Below is a small trained network, with its code and all its weights. Each question gives an input and a class and asks what happens when units are switched off, that is, made to give their printed mean instead of their output.

import numpy as np


def w(rows, s, z=0):
    codes = np.array(rows[::2]) - 128.0
    scale = np.full(codes.shape[1], s)
    scale[-1] = z or s
    return codes * scale


def f(y):
    return np.maximum(y, 0)


def log_softmax(a):
    a = a - a.max(-1, keepdims=True)
    return a - np.log(np.exp(a).sum(-1, keepdims=True))


def net(x, mask):
    res = np.array(x, float).reshape(1, 8) / 4 @ E
    y = f(res @ A[0][:, :-1].T + A[0][:, -1])
    res = res + np.where(mask, y, B[0][:, -1]) @ B[0][:, :-1]
    return log_softmax(res[-1] @ U[:, :-1].T + U[:, -1])


A, B = {}, {}
E = w([
[192,80,44,66,46],'x0',
[128,127,126,128,131],'x1',
[26,192,98,128,40],'x2',
[125,125,127,128,130],'x3',
[110,32,225,121,69],'x4',
[129,128,128,126,126],'x5',
[86,122,140,2,185],'x6',
[128,126,123,129,130],'x7',
],0.0046)
A[0] = w([
[182,108,142,128,164,78],'n0',
[147,203,31,134,185,89],'n1',
[103,137,152,147,157,100],'n2',
[86,174,132,135,104,166],'n3',
[89,119,119,36,154,104],'n4',
[108,128,137,80,147,97],'n5',
[58,150,94,109,75,105],'n6',
[113,121,137,71,149,107],'n7',
[164,115,91,97,87,100],'n8',
[30,145,85,133,78,78],'n9',
[105,167,111,91,50,128],'n10',
[192,63,76,72,65,129],'n11',
[135,120,121,130,127,113],'n12',
[109,128,137,76,150,92],'n13',
[116,128,147,58,149,103],'n14',
[140,163,62,118,138,130],'n15',
[168,125,93,240,82,90],'n16',
[147,108,153,208,77,119],'n17',
[106,36,231,116,41,103],'n18',
[103,137,118,133,109,102],'n19',
[105,137,149,96,160,139],'n20',
[167,95,119,138,146,157],'n21',
[166,91,102,114,178,143],'n22',
[125,133,138,102,127,254],'n23',
[115,128,138,82,148,105],'n24',
[154,176,96,152,135,122],'n25',
[61,139,198,197,202,92],'n26',
[181,107,70,72,60,86],'n27',
[254,91,147,112,204,87],'n28',
[145,129,117,192,112,88],'n29',
[94,111,125,54,141,120],'n30',
],0.0092,0.0059)
B[0] = w([
[133,126,178,105,101,148],'n0',
[99,97,108,25,166,192],'n1',
[116,152,139,148,151,146],'n2',
[138,80,149,159,107,188],'n3',
[182,173,93,125,109,170],'n4',
[157,153,112,125,116,145],'n5',
[140,116,195,131,88,169],'n6',
[156,162,108,120,114,152],'n7',
[106,159,148,148,169,159],'n8',
[145,127,218,120,91,167],'n9',
[132,102,176,150,86,175],'n10',
[89,167,132,196,194,211],'n11',
[128,135,135,126,126,130],'n12',
[158,158,112,123,114,145],'n13',
[164,167,105,119,115,156],'n14',
[106,93,106,92,151,175],'n15',
[198,189,82,116,93,189],'n16',
[181,151,74,135,105,182],'n17',
[97,80,99,3,167,203],'n18',
[135,127,150,126,113,136],'n19',
[144,136,95,150,124,164],'n20',
[123,105,134,154,92,180],'n21',
[134,93,148,147,89,180],'n22',
[127,52,48,210,111,254],'n23',
[151,155,111,122,117,146],'n24',
[120,103,103,93,141,165],'n25',
[78,190,164,179,193,192],'n26',
[90,188,160,158,191,178],'n27',
[126,115,228,109,53,201],'n28',
[164,159,102,126,105,150],'n29',
[170,161,99,130,110,165],'n30',
],0.031,0.0058)
U = w([
[212,199,54,121,86,84],'0',
[121,94,224,123,60,84],'1',
[54,196,139,178,211,105],'2',
[85,78,82,2,165,103],'3',
[123,84,76,170,110,252],'4',
],0.0073,0.0049)

Each question gives the input, the list of numbers given to net, and the class t.
The units are the neurons (one row each of A and B). Each row of codes is followed by its name. A weight is (code - 128) times the scale printed after its matrix; where a second scale follows, it is the last column's (A, B and U).
mask holds one flag per neuron, in row order. A switched-off neuron (its flag False) gives its mean, the last column of its row in B, instead of its output. The means were averaged over made-up inputs and are rounded, as every weight is.
A unit's drop is (log p(t) with every unit on - log p(t) with that unit switched off) / (log p(t) with every unit on - log p(t) with every unit switched off).
The circuit of an input: a set's keep is (log p(t) with only the set's units on - log p(t) with every unit switched off) / (log p(t) with every unit on - log p(t) with every unit switched off). Starting from the 12 units with the biggest drops (on a tie, the unit counted first), units are removed one at a time, each time the one whose removal leaves the highest keep (on an exact tie, the one counted first), for as long as the keep stays at least 0.8.
circuit, biggest first: the units of the circuit, biggest drop first
unit that matters most: the unit with the biggest drop
k most important neurons: the k neurons with the biggest drops, biggest first
drop when u is switched off: that unit's drop, to one decimal
input [-8,0,-6,-5,1,-6,3,8], class 2: circuit, biggest first	[n26]
input [4,-1,1,6,-1,-7,3,2], class 2: circuit, biggest first	[n11, n27]
input [-5,-5,6,4,8,8,-1,6], class 3: 2 most important neurons	[n18, n28]
input [-2,7,8,4,-6,-5,2,-2], class 1: 2 most important neurons	[n9, n6]
input [8,-8,6,5,-2,2,2,-3], class 2: 2 most important neurons	[n27, n11]
input [0,-6,-7,6,5,7,-1,-6], class 1: 2 most important neurons	[n28, n1]
input [7,0,2,-5,-1,-5,8,1], class 0: 4 most important neurons	[n4, n30, n26, n14]
input [-2,1,6,-8,-1,-4,-4,-1], class 1: 2 most important neurons	[n9, n6]
input [6,-2,-1,2,-8,-7,7,7], class 3: 3 most important neurons	[n1, n15, n16]
input [8,-1,-8,-8,-1,6,6,5], class 1: 3 most important neurons	[n28, n22, n26]
input [-8,4,3,-2,8,5,0,-8], class 2: 3 most important neurons	[n26, n1, n2]
input [8,3,7,-5,2,-4,6,7], class 2: 2 most important neurons	[n11, n27]
input [1,-4,5,-1,6,-3,6,3], class 0: 3 most important neurons	[n4, n30, n1]
input [4,-2,-3,-3,4,0,2,5], class 2: unit that matters most	n11
input [-2,-1,-7,-7,-4,-2,7,-2], class 0: circuit, biggest first	[n4, n14]
input [0,1,2,4,3,-5,0,4], class 3: circuit, biggest first	[n18, n11]
input [1,2,8,3,7,7,-3,0], class 1: drop when n9 is switched off	0.7
input [-8,-3,-7,7,8,5,-2,-7], class 2: drop when n15 is switched off	0.2
input [-7,-5,3,4,-3,-7,0,6], class 2: drop when n2 is switched off	0.0
input [3,2,3,7,-8,-5,-4,-1], class 3: circuit, biggest first	[n1]
